Below are the code and all the weights of a small trained network. Each question names an input and a target symbol and asks about switching units off, where a switched-off unit gives its printed mean instead of its output.

import numpy as np


def w(rows, s, z=0):
    codes = np.array(rows[::2]) - 128.0
    scale = np.full(codes.shape[1], s)
    scale[-1] = z or s
    return codes * scale


def f(y):
    return np.maximum(y, 0)


def softmax(a):
    e = np.exp(a - a.max(-1, keepdims=True))
    return e / e.sum(-1, keepdims=True)


def log_softmax(a):
    a = a - a.max(-1, keepdims=True)
    return a - np.log(np.exp(a).sum(-1, keepdims=True))


def net(x, mask):
    ids = ['ΔΛΠαβεζηθμξστφψω'.index(c) for c in x.split()]
    T = len(ids)
    res = E[ids] + P[:T]
    u = 0
    for l in range(2):
        r = res
        for j in range(3):
            rows = slice(2 * j, 2 * j + 2)
            q, k, v = (r @ M[l][rows].T for M in (Q, K, V))
            z = softmax(np.where(np.tri(T) > 0, q @ k.T / 2**0.5, -1e9)) @ v
            o = O[l][rows]
            res = res + np.where(mask[u + j], z, o[:, -1]) @ o[:, :-1]
        u += 3
        y = f(res @ A[l][:, :-1].T + A[l][:, -1])
        res = res + np.where(mask[u : u + 4], y, B[l][:, -1]) @ B[l][:, :-1]
        u += 4
    return log_softmax(res[-1] @ U[:, :-1].T + U[:, -1])


Q, K, V, O, A, B = {}, {}, {}, {}, {}, {}
E = w([
[112,114,85,182,201,75,106,161,131,118,43,119],'Δ',
[163,208,87,214,104,72,143,171,74,79,150,144],'Λ',
[111,75,68,136,111,128,96,142,102,115,201,226],'Π',
[107,49,112,173,93,87,102,61,40,122,150,133],'α',
[79,217,129,113,147,69,167,190,123,137,143,97],'β',
[98,67,147,171,114,173,216,145,88,86,109,98],'ε',
[92,122,158,145,100,89,236,90,82,168,113,168],'ζ',
[104,227,166,90,131,130,173,92,45,142,96,92],'η',
[160,190,149,38,166,129,76,163,108,136,172,110],'θ',
[75,35,118,133,69,182,111,138,143,112,161,143],'μ',
[109,161,5,40,82,165,99,111,156,156,166,148],'ξ',
[169,160,138,91,195,104,239,155,64,168,145,130],'σ',
[107,52,132,147,92,202,179,152,103,62,98,166],'τ',
[82,31,123,151,132,76,114,119,86,118,107,106],'φ',
[201,162,85,157,124,134,83,137,68,99,87,218],'ψ',
[119,123,136,64,102,163,58,130,140,151,116,253],'ω',
],0.019)
P = w([
[219,136,131,181,59,150,98,130,166,190,151,111],'0',
[144,129,172,82,48,4,116,242,64,145,88,196],'1',
[205,135,128,183,65,153,98,121,164,178,159,104],'2',
[105,125,142,70,82,35,134,197,85,109,83,179],'3',
[192,132,124,177,68,156,96,113,159,179,162,103],'4',
[86,121,127,55,99,61,138,170,83,92,68,165],'5',
[191,132,125,173,74,171,94,103,155,176,161,99],'6',
[71,118,127,49,120,88,133,146,74,81,60,156],'7',
[185,130,122,173,81,181,92,98,148,175,159,98],'8',
[53,115,126,41,141,121,127,126,60,71,51,141],'9',
[176,128,116,169,88,205,92,87,139,173,159,92],'10',
[29,112,130,34,169,159,116,103,35,63,49,128],'11',
],0.012)
Q[0] = w([
[104,36,150,196,105,188,185,183,136,81,120,180],'L0H1',
[70,134,76,101,102,141,5,159,167,112,164,179],'L0H1',
[164,169,114,119,154,157,115,201,155,99,166,134],'L0H2',
[126,133,110,166,87,122,112,81,112,69,198,133],'L0H2',
[124,121,116,124,136,135,120,93,180,113,162,113],'L0H3',
[109,93,139,148,92,123,123,145,92,127,106,158],'L0H3',
],0.017)
K[0] = w([
[131,2,136,159,112,136,143,118,121,116,111,147],'L0H1',
[121,126,86,134,131,134,25,153,157,101,116,160],'L0H1',
[162,175,117,107,143,149,117,143,121,131,148,140],'L0H2',
[115,128,119,154,94,132,130,111,99,84,194,153],'L0H2',
[115,115,103,131,106,130,123,132,129,133,137,131],'L0H3',
[115,106,145,152,129,128,119,127,129,123,135,142],'L0H3',
],0.021)
V[0] = w([
[96,128,75,62,133,223,73,90,32,102,155,170],'L0H1',
[34,90,116,75,175,186,133,140,94,149,126,102],'L0H1',
[62,100,146,102,208,147,113,109,112,207,109,109],'L0H2',
[64,99,156,136,212,176,117,89,68,127,75,99],'L0H2',
[152,130,2,93,44,145,139,157,91,170,100,86],'L0H3',
[174,158,237,205,123,123,116,163,115,113,163,165],'L0H3',
],0.005)
O[0] = w([
[175,108,76,127,76,49,136,147,156,180,160,85,205],'L0H1',
[199,130,163,179,130,61,166,163,126,176,90,151,139],'L0H1',
[95,155,165,133,111,106,127,159,111,124,146,145,91],'L0H2',
[118,142,149,129,67,126,121,186,181,122,164,166,88],'L0H2',
[177,204,152,185,234,147,150,117,153,2,140,123,254],'L0H3',
[159,99,96,125,64,132,127,169,137,227,158,129,109],'L0H3',
],0.0073,0.0053)
A[0] = w([
[122,146,189,139,178,89,150,137,68,72,74,153,136],'L0N1',
[158,102,175,221,138,198,105,167,178,129,177,48,69],'L0N2',
[51,120,203,28,167,178,158,154,113,149,88,164,35],'L0N3',
[102,195,94,189,55,194,88,1,173,139,122,33,2],'L0N4',
],0.0091,0.0048)
B[0] = w([
[125,95,100,63,81,102,89,132,202,185,164,132,254],'L0N1',
[25,141,117,114,137,164,127,254,76,140,183,157,188],'L0N2',
[166,160,10,200,124,169,67,97,94,31,108,110,174],'L0N3',
[94,210,191,135,39,95,99,153,146,128,137,167,223],'L0N4',
],0.0094,0.0074)
Q[1] = w([
[141,100,132,153,135,175,104,111,117,94,118,132],'L1H1',
[101,131,130,171,189,129,179,103,129,65,101,140],'L1H1',
[80,91,138,117,128,79,135,228,199,197,59,107],'L1H2',
[155,193,97,173,176,158,93,117,158,87,98,108],'L1H2',
[97,91,191,190,109,252,146,91,146,70,130,100],'L1H3',
[109,74,125,112,148,240,131,96,118,65,130,65],'L1H3',
],0.018)
K[1] = w([
[155,104,138,131,113,154,128,125,135,83,101,111],'L1H1',
[86,119,85,18,129,96,147,132,28,40,72,185],'L1H1',
[79,87,159,169,164,109,82,197,138,114,67,95],'L1H2',
[129,205,101,69,179,127,142,159,141,144,116,100],'L1H2',
[92,13,179,144,7,157,145,151,93,59,122,111],'L1H3',
[163,75,116,85,55,164,200,189,172,73,116,119],'L1H3',
],0.02)
V[1] = w([
[116,108,68,2,73,60,177,175,58,50,38,176],'L1H1',
[127,133,123,147,127,247,97,86,97,108,84,62],'L1H1',
[192,171,86,71,107,181,116,104,118,176,126,53],'L1H2',
[180,189,137,158,150,123,166,137,126,228,124,154],'L1H2',
[112,53,172,122,65,162,152,132,120,30,134,106],'L1H3',
[83,147,121,147,171,54,99,80,46,142,198,212],'L1H3',
],0.0054)
O[1] = w([
[104,165,80,156,75,220,141,158,115,207,86,55,36],'L1H1',
[189,157,137,120,172,115,152,131,186,86,78,113,86],'L1H1',
[134,62,188,78,183,80,163,100,69,72,217,219,86],'L1H2',
[45,78,104,173,97,127,104,68,136,110,112,116,76],'L1H2',
[40,105,118,126,50,89,162,1,116,52,161,152,4],'L1H3',
[88,137,118,196,25,98,142,93,124,168,139,67,183],'L1H3',
],0.006,0.0036)
A[1] = w([
[192,101,249,157,107,159,42,102,160,140,158,78,77],'L1N1',
[116,21,123,132,197,104,65,62,131,159,63,55,2],'L1N2',
[98,90,205,177,152,146,149,165,128,155,151,36,81],'L1N3',
[68,170,160,136,199,109,205,140,96,41,91,34,83],'L1N4',
],0.012,0.0073)
B[1] = w([
[117,64,156,81,121,164,78,127,103,129,85,25,218],'L1N1',
[148,169,98,117,118,191,206,27,61,80,174,91,173],'L1N2',
[109,89,162,127,127,133,185,106,199,59,121,105,254],'L1N3',
[229,2,162,183,48,119,98,152,121,148,74,133,167],'L1N4',
],0.016,0.0033)
U = w([
[98,149,143,187,186,166,102,133,133,171,97,135,189],'Δ',
[142,176,141,196,130,120,146,152,40,126,143,120,91],'Λ',
[166,94,90,178,130,159,100,87,153,171,229,135,66],'Π',
[128,116,115,171,100,126,99,119,96,162,163,93,1],'α',
[158,112,165,116,69,7,129,190,174,238,118,164,124],'β',
[169,121,154,133,101,144,152,128,122,120,150,129,34],'ε',
[112,151,168,154,120,151,151,61,126,208,117,179,225],'ζ',
[103,168,201,103,138,132,160,136,60,146,75,133,130],'η',
[136,117,147,118,158,153,116,160,89,126,184,101,33],'θ',
[83,128,145,93,103,149,129,152,147,186,214,149,17],'μ',
[176,167,154,128,106,154,106,76,188,117,179,133,69],'ξ',
[159,145,180,124,166,155,186,108,108,174,181,138,211],'σ',
[87,159,93,104,149,227,166,125,4,95,121,139,138],'τ',
[47,84,131,96,200,58,131,64,77,21,112,161,238],'φ',
[223,144,90,205,132,197,123,72,56,99,94,96,91],'ψ',
[124,92,148,91,126,181,93,77,186,206,146,164,97],'ω',
],0.011,0.0086)

Each question gives the input, a string of symbols that net reads in full, and the target symbol t.
The units are the heads (2 rows each of Q, K, V and O) and the neurons (one row each of A and B). Each row of codes is followed by its name. A weight is (code - 128) times the scale printed after its matrix; where a second scale follows, it is the last column's (O, A, B and U).
mask holds one flag per unit, layer by layer, with each layer's heads first. A switched-off unit (its flag False) gives its mean, the last column of its rows in O or B, instead of its output. The means were averaged over made-up inputs and are rounded, as every weight is.
A unit's drop is (log p(t) with every unit on - log p(t) with that unit switched off) / (log p(t) with every unit on - log p(t) with every unit switched off).
The circuit of an input: a set's keep is (log p(t) with only the set's units on - log p(t) with every unit switched off) / (log p(t) with every unit on - log p(t) with every unit switched off). Starting from the 12 units with the biggest drops (on a tie, the unit counted first), units are removed one at a time, each time the one whose removal leaves the highest keep (on an exact tie, the one counted first), for as long as the keep stays at least 0.8.
circuit, biggest first: the units of the circuit, biggest drop first
unit that matters most: the unit with the biggest drop
top k neurons: the k neurons with the biggest drops, biggest first
top k neurons in layer l: the k neurons of layer l with the biggest drops, biggest first
which heads matter: for each layer, one digit per head in row order, 1 if its drop is at least 0.15 and else 0, layers parted by /
input ε φ θ ω Δ, target Δ: unit that matters most : L0N2
input β ξ ε Δ ξ β, target φ: top 2 neurons in layer 0 : [L0N1 L0N3]
input α Δ ξ φ ω ω, target φ: circuit, biggest first : [L0N3 L1H2]
input σ ζ ξ β Λ β ε ζ ε Δ β φ, target β: which heads matter : 110 / 010
input ξ Λ ξ Δ σ Δ φ θ β Δ, target τ: circuit, biggest first : [L1N2 L0N4]
input μ μ θ Δ ξ ξ ξ τ ζ ω, target β: which heads matter : 100 / 000
input ξ ξ ξ β α, target α: top 3 neurons : [L1N1 L0N4 L0N3]
input ε ξ ε η, target β: which heads matter : 000 / 000
input Δ ε β Λ ξ ξ μ φ, target β: which heads matter : 010 / 010
input θ φ μ ε φ, target φ: which heads matter : 000 / 000
input ξ ξ ξ Π ζ, target ζ: which heads matter : 100 / 000
input Δ ε θ Δ θ Δ η θ ζ ξ α, target α: circuit, biggest first : [L0N4 L1N1]
input ζ β Π ξ μ μ ε τ Δ ε Δ ξ, target φ: which heads matter : 101 / 010
input φ η α Δ Δ ω ε θ Δ ω ξ, target ξ: circuit, biggest first : [L0H3 L0N4]
input Λ Δ η Δ Π α Δ μ, target β: unit that matters most : L0H1
input α τ Δ ξ ψ σ ω Λ φ, target φ: circuit, biggest first : [L0N1 L1H3]
input ε β ξ ε ζ η ξ φ Δ ξ η, target η: circuit, biggest first : [L1N1 L0N4]
input ω ξ θ φ α Δ φ α θ μ α ε, target β: which heads matter : 110 / 000
input Δ τ Λ Λ, target φ: top 2 neurons in layer 0 : [L0N1 L0N4]
input η φ ξ Π σ β φ ξ τ ζ, target β: circuit, biggest first : [L0N1]
input ε ε σ ξ φ ξ ξ φ τ, target τ: top 3 neurons in layer 0 : [L0N2 L0N1 L0N4]
input τ Δ ξ θ φ Π ξ ξ φ τ ζ ξ, target ψ: which heads matter : 001 / 100
input ξ ψ φ ξ, target φ: top 2 neurons in layer 0 : [L0N1 L0N2]
input τ ε Δ α ε ξ, target β: top 2 neurons in layer 0 : [L0N3 L0N2]
input φ ε φ ω β Δ μ, target μ: top 2 neurons : [L0N2 L0N4]
input ζ μ ζ Π ξ σ ζ ψ Π Δ ε α, target β: which heads matter : 010 / 010
input ξ ε ω φ ξ, target ξ: unit that matters most : L0N4
